Below is a small trained network, with its code and all its weights. Each question gives an input and a target symbol and asks what happens when units are switched off, that is, made to give their printed mean instead of their output.

import numpy as np


def w(rows, s, z=0):
    codes = np.array(rows[::2]) - 128.0
    scale = np.full(codes.shape[1], s)
    scale[-1] = z or s
    return codes * scale


def f(y):
    return np.maximum(y, 0)


def softmax(a):
    e = np.exp(a - a.max(-1, keepdims=True))
    return e / e.sum(-1, keepdims=True)


def log_softmax(a):
    a = a - a.max(-1, keepdims=True)
    return a - np.log(np.exp(a).sum(-1, keepdims=True))


def net(x, mask):
    ids = ['αβζλμξπσω'.index(c) for c in x.split()]
    T = len(ids)
    res = E[ids] + P[:T]
    r = res
    for j in range(3):
        rows = slice(2 * j, 2 * j + 2)
        q, k, v = (r @ M[0][rows].T for M in (Q, K, V))
        z = softmax(np.where(np.tri(T) > 0, q @ k.T / 2**0.5, -1e9)) @ v
        o = O[0][rows]
        res = res + np.where(mask[j], z, o[:, -1]) @ o[:, :-1]
    y = f(res @ A[0][:, :-1].T + A[0][:, -1])
    res = res + np.where(mask[3:19], y, B[0][:, -1]) @ B[0][:, :-1]
    return log_softmax(res[-1] @ U[:, :-1].T + U[:, -1])


Q, K, V, O, A, B = {}, {}, {}, {}, {}, {}
E = w([
[100,87,60],'α',
[57,106,154],'β',
[82,68,254],'ζ',
[149,205,65],'λ',
[135,150,138],'μ',
[138,130,122],'ξ',
[202,173,160],'π',
[165,55,125],'σ',
[141,142,130],'ω',
],0.012)
P = w([
[253,94,148],'0',
[176,111,98],'1',
[169,124,106],'2',
[155,131,107],'3',
[116,152,116],'4',
[107,166,118],'5',
[95,173,119],'6',
[87,177,120],'7',
[82,185,121],'8',
[69,194,124],'9',
],0.0061)
Q[0] = w([
[179,185,52],'h0',
[145,115,211],'h0',
[130,166,3],'h1',
[108,142,155],'h1',
[178,103,115],'h2',
[202,169,178],'h2',
],0.042)
K[0] = w([
[189,221,142],'h0',
[137,46,179],'h0',
[254,200,116],'h1',
[131,82,110],'h1',
[178,95,112],'h2',
[187,176,192],'h2',
],0.037)
V[0] = w([
[45,41,141],'h0',
[46,254,200],'h0',
[87,222,182],'h1',
[204,135,173],'h1',
[100,3,219],'h2',
[184,214,194],'h2',
],0.0099)
O[0] = w([
[223,200,111,7],'h0',
[139,73,202,77],'h0',
[151,188,158,103],'h1',
[158,98,160,239],'h1',
[167,247,149,206],'h2',
[147,91,210,148],'h2',
],0.011,0.002)
A[0] = w([
[119,130,129,91],'n0',
[124,77,186,118],'n1',
[95,101,171,63],'n2',
[206,52,131,2],'n3',
[115,147,52,138],'n4',
[255,66,132,113],'n5',
[154,141,92,177],'n6',
[124,100,144,108],'n7',
[197,151,58,91],'n8',
[129,66,72,25],'n9',
[57,143,165,77],'n10',
[90,173,136,113],'n11',
[93,99,161,70],'n12',
[254,84,47,89],'n13',
[142,115,139,87],'n14',
[147,95,100,173],'n15',
],0.014,0.0095)
B[0] = w([
[121,117,111,128],'n0',
[136,195,138,253],'n1',
[143,81,103,186],'n2',
[254,59,124,146],'n3',
[175,123,159,228],'n4',
[85,164,179,194],'n5',
[96,119,81,230],'n6',
[143,150,133,173],'n7',
[135,197,108,211],'n8',
[170,145,39,157],'n9',
[153,142,108,168],'n10',
[97,91,105,171],'n11',
[143,74,122,188],'n12',
[103,32,151,206],'n13',
[142,126,144,132],'n14',
[113,106,175,218],'n15',
],0.044,0.0055)
U = w([
[161,132,100,92],'α',
[138,233,3,158],'β',
[137,224,142,123],'ζ',
[213,102,46,47],'λ',
[149,148,132,117],'μ',
[159,148,92,211],'ξ',
[159,139,99,157],'π',
[217,147,144,1],'σ',
[128,69,129,189],'ω',
],0.0071,0.0051)

Each question gives the input, a string of symbols that net reads in full, and the target symbol t.
The units are the heads (2 rows each of Q, K, V and O) and the neurons (one row each of A and B). Each row of codes is followed by its name. A weight is (code - 128) times the scale printed after its matrix; where a second scale follows, it is the last column's (O, A, B and U).
mask holds one flag per unit, heads first, then neurons. A switched-off unit (its flag False) gives its mean, the last column of its rows in O or B, instead of its output. The means were averaged over made-up inputs and are rounded, as every weight is.
A unit's drop is (log p(t) with every unit on - log p(t) with that unit switched off) / (log p(t) with every unit on - log p(t) with every unit switched off).
The circuit of an input: a set's keep is (log p(t) with only the set's units on - log p(t) with every unit switched off) / (log p(t) with every unit on - log p(t) with every unit switched off). Starting from the 12 units with the biggest drops (on a tie, the unit counted first), units are removed one at a time, each time the one whose removal leaves the highest keep (on an exact tie, the one counted first), for as long as the keep stays at least 0.8.
units of the circuit, in order: the units of the circuit, biggest drop first
most important unit: the unit with the biggest drop
top k neurons: the k neurons with the biggest drops, biggest first
heads that matter: for each layer, one digit per head in row order, 1 if its drop is at least 0.15 and else 0, layers parted by /
drop when u is switched off: that unit's drop, to one decimal
input μ μ ω, target ζ: units of the circuit, in order	(h2, n13, n2, n5)
input λ α σ π μ λ λ β λ, target λ: units of the circuit, in order	(h2, h0, n9, n5)
input σ π π ξ α, target λ: units of the circuit, in order	(n9, h2, n4)
input λ ξ μ, target λ: units of the circuit, in order	(h0, h2, n9, n2)
input β λ μ λ λ λ σ ω, target λ: units of the circuit, in order	(h0, h2, n2, n9)
input π π λ, target σ: top 3 neurons	(n3, n1, n6)
input λ ζ σ σ π, target σ: units of the circuit, in order	(h2, n1, n3, n6)
input π λ σ ω, target σ: units of the circuit, in order	(h2, n1, h1, n3)
input λ σ λ ω σ σ β, target β: heads that matter	111
input λ ω ζ ξ, target λ: heads that matter	101
input π λ σ, target ω: most important unit	h0
input β β λ α ζ σ σ β β, target β: top 3 neurons	(n13, n15, n12)
input ξ σ ξ, target ω: heads that matter	010
input π π σ μ, target σ: units of the circuit, in order	(n1, h2, h1, n3)
input β ξ σ, target ω: heads that matter	000
input ω ω μ ω β α π, target σ: top 2 neurons	(n1, n12)
input ζ α ω, target β: heads that matter	001
input μ β σ σ μ π λ ζ α, target λ: top 2 neurons	(n9, n5)
input μ λ λ λ μ λ, target λ: top 2 neurons	(n9, n12)
input π ξ ξ ω, target σ: drop when n3 is switched off	0.3
input σ π ω σ β λ σ, target β: drop when h1 is switched off	0.4
